Below is a small trained network, with its code and all its weights. Each question gives an input and a target symbol and asks what happens when units are switched off, that is, made to give their printed mean instead of their output.

import numpy as np


def w(rows, s, z=0):
    codes = np.array(rows[::2]) - 128.0
    scale = np.full(codes.shape[1], s)
    scale[-1] = z or s
    return codes * scale


def norm(h):
    return h / np.sqrt((h * h).mean(-1, keepdims=True) + 1e-5)


def f(y):
    return y / 2 * (1 + np.tanh(0.7978845608 * (y + 0.044715 * y**3)))


def softmax(a):
    e = np.exp(a - a.max(-1, keepdims=True))
    return e / e.sum(-1, keepdims=True)


def log_softmax(a):
    a = a - a.max(-1, keepdims=True)
    return a - np.log(np.exp(a).sum(-1, keepdims=True))


def net(x, mask):
    ids = ['αβγδεζηθλμξπτφψω'.index(c) for c in x.split()]
    T = len(ids)
    res = E[ids] + P[:T]
    r = norm(res)
    for j in range(3):
        rows = slice(2 * j, 2 * j + 2)
        q, k, v = (r @ M[0][rows].T for M in (Q, K, V))
        z = softmax(np.where(np.tri(T) > 0, q @ k.T / 2**0.5, -1e9)) @ v
        o = O[0][rows]
        res = res + np.where(mask[j], z, o[:, -1]) @ o[:, :-1]
    y = f(norm(res) @ A[0][:, :-1].T + A[0][:, -1])
    res = res + np.where(mask[3:19], y, B[0][:, -1]) @ B[0][:, :-1]
    return log_softmax(norm(res)[-1] @ U[:, :-1].T + U[:, -1])


Q, K, V, O, A, B = {}, {}, {}, {}, {}, {}
E = w([
[99,110,99,140],'α',
[142,162,103,107],'β',
[100,124,125,157],'γ',
[84,131,124,68],'δ',
[111,118,100,97],'ε',
[142,88,4,46],'ζ',
[240,161,71,108],'η',
[114,148,114,146],'θ',
[56,156,107,124],'λ',
[148,124,155,96],'μ',
[129,109,100,116],'ξ',
[53,101,93,112],'π',
[42,154,138,126],'τ',
[141,156,149,168],'φ',
[127,102,107,163],'ψ',
[117,77,141,174],'ω',
],0.024)
P = w([
[139,139,158,223],'0',
[123,155,103,72],'1',
[119,135,142,251],'2',
[125,154,106,68],'3',
[114,139,142,254],'4',
[124,154,105,66],'5',
],0.0057)
Q[0] = w([
[131,192,193,59],'head 1',
[150,249,22,58],'head 1',
[238,154,153,46],'head 2',
[97,20,90,44],'head 2',
[107,44,81,79],'head 3',
[104,142,38,189],'head 3',
],0.019)
K[0] = w([
[164,179,242,86],'head 1',
[135,208,66,13],'head 1',
[218,157,122,27],'head 2',
[108,58,89,3],'head 2',
[107,53,107,57],'head 3',
[82,144,44,147],'head 3',
],0.019)
V[0] = w([
[116,162,151,88],'head 1',
[120,113,116,158],'head 1',
[137,123,132,123],'head 2',
[12,88,122,253],'head 2',
[118,159,174,136],'head 3',
[98,192,57,201],'head 3',
],0.0049)
O[0] = w([
[97,130,119,128,103],'head 1',
[145,120,134,130,146],'head 1',
[119,127,117,139,121],'head 2',
[209,139,214,1,254],'head 2',
[120,142,154,129,107],'head 3',
[169,141,184,45,197],'head 3',
],0.0058,0.0031)
A[0] = w([
[183,101,157,166,190],'neuron 1',
[99,153,73,59,4],'neuron 2',
[215,111,110,156,119],'neuron 3',
[130,122,191,94,124],'neuron 4',
[194,150,202,167,94],'neuron 5',
[125,176,155,81,109],'neuron 6',
[192,189,120,98,78],'neuron 7',
[162,36,101,105,212],'neuron 8',
[114,204,146,157,71],'neuron 9',
[80,140,250,175,115],'neuron 10',
[112,107,147,163,92],'neuron 11',
[122,142,79,148,116],'neuron 12',
[95,139,112,43,181],'neuron 13',
[119,148,164,185,31],'neuron 14',
[102,212,128,95,84],'neuron 15',
[48,179,197,128,136],'neuron 16',
],0.013,0.0024)
B[0] = w([
[165,184,105,99,214],'neuron 1',
[137,158,120,160,208],'neuron 2',
[174,142,80,84,180],'neuron 3',
[101,157,124,174,212],'neuron 4',
[57,205,129,146,236],'neuron 5',
[81,121,143,142,188],'neuron 6',
[187,81,128,125,184],'neuron 7',
[86,120,209,67,237],'neuron 8',
[151,113,159,108,153],'neuron 9',
[152,3,121,187,255],'neuron 10',
[139,134,136,166,141],'neuron 11',
[93,115,117,179,149],'neuron 12',
[195,73,105,147,247],'neuron 13',
[151,97,98,125,146],'neuron 14',
[117,174,190,141,187],'neuron 15',
[107,173,75,63,198],'neuron 16',
],0.017,0.0055)
U = w([
[75,129,240,71,150],'α',
[244,201,191,149,95],'β',
[14,151,60,218,22],'γ',
[120,194,27,117,252],'δ',
[227,34,168,98,2],'ε',
[126,74,64,68,152],'ζ',
[250,156,65,105,208],'η',
[94,241,173,197,98],'θ',
[16,164,99,63,144],'λ',
[183,69,37,207,88],'μ',
[184,130,152,23,158],'ξ',
[133,63,79,62,139],'π',
[41,27,115,109,35],'τ',
[186,208,90,230,65],'φ',
[139,246,127,93,196],'ψ',
[123,81,192,214,64],'ω',
],0.015,0.0034)

Each question gives the input, a string of symbols that net reads in full, and the target symbol t.
The units are the heads (2 rows each of Q, K, V and O) and the neurons (one row each of A and B). Each row of codes is followed by its name. A weight is (code - 128) times the scale printed after its matrix; where a second scale follows, it is the last column's (O, A, B and U).
mask holds one flag per unit, heads first, then neurons. A switched-off unit (its flag False) gives its mean, the last column of its rows in O or B, instead of its output. The means were averaged over made-up inputs and are rounded, as every weight is.
A unit's drop is (log p(t) with every unit on - log p(t) with that unit switched off) / (log p(t) with every unit on - log p(t) with every unit switched off).
The circuit of an input: a set's keep is (log p(t) with only the set's units on - log p(t) with every unit switched off) / (log p(t) with every unit on - log p(t) with every unit switched off). Starting from the 12 units with the biggest drops (on a tie, the unit counted first), units are removed one at a time, each time the one whose removal leaves the highest keep (on an exact tie, the one counted first), for as long as the keep stays at least 0.8.
circuit, biggest first: the units of the circuit, biggest drop first
top k neurons: the k neurons with the biggest drops, biggest first
heads that matter: for each layer, one digit per head in row order, 1 if its drop is at least 0.15 and else 0, layers parted by /
drop of u: that unit's drop, to one decimal
input θ θ μ ω δ, target δ: circuit, biggest first	[neuron 8]
input η ξ φ θ γ, target γ: top 3 neurons	[neuron 5; neuron 10; neuron 16]
input ω ξ γ ζ α, target α: circuit, biggest first	[head 2; neuron 8]
input ω ω θ, target θ: circuit, biggest first	[neuron 5; head 2]
input ω ω ω π γ ε, target μ: circuit, biggest first	[neuron 13; head 2]
input τ ω θ μ φ φ, target θ: top 4 neurons	[neuron 5; neuron 8; neuron 13; neuron 10]
input ω ω ε δ, target δ: top 3 neurons	[neuron 10; neuron 13; neuron 8]
input ε ω ξ ω τ λ, target ψ: top 2 neurons	[neuron 15; neuron 16]
input ω η α, target α: heads that matter	000
input α ξ π, target π: top 3 neurons	[neuron 13; neuron 5; neuron 10]
input φ μ μ ω, target α: heads that matter	010
input θ μ ω ω ω φ, target θ: top 4 neurons	[neuron 5; neuron 13; neuron 8; neuron 16]
input μ ω φ ω λ, target λ: top 4 neurons	[neuron 16; neuron 15; neuron 6; neuron 8]
input ω ψ ξ τ β, target β: drop of neuron 13	0.1
input μ γ ω ψ τ θ, target β: drop of neuron 10	0.5
input ψ ω α ξ, target τ: drop of neuron 8	0.5
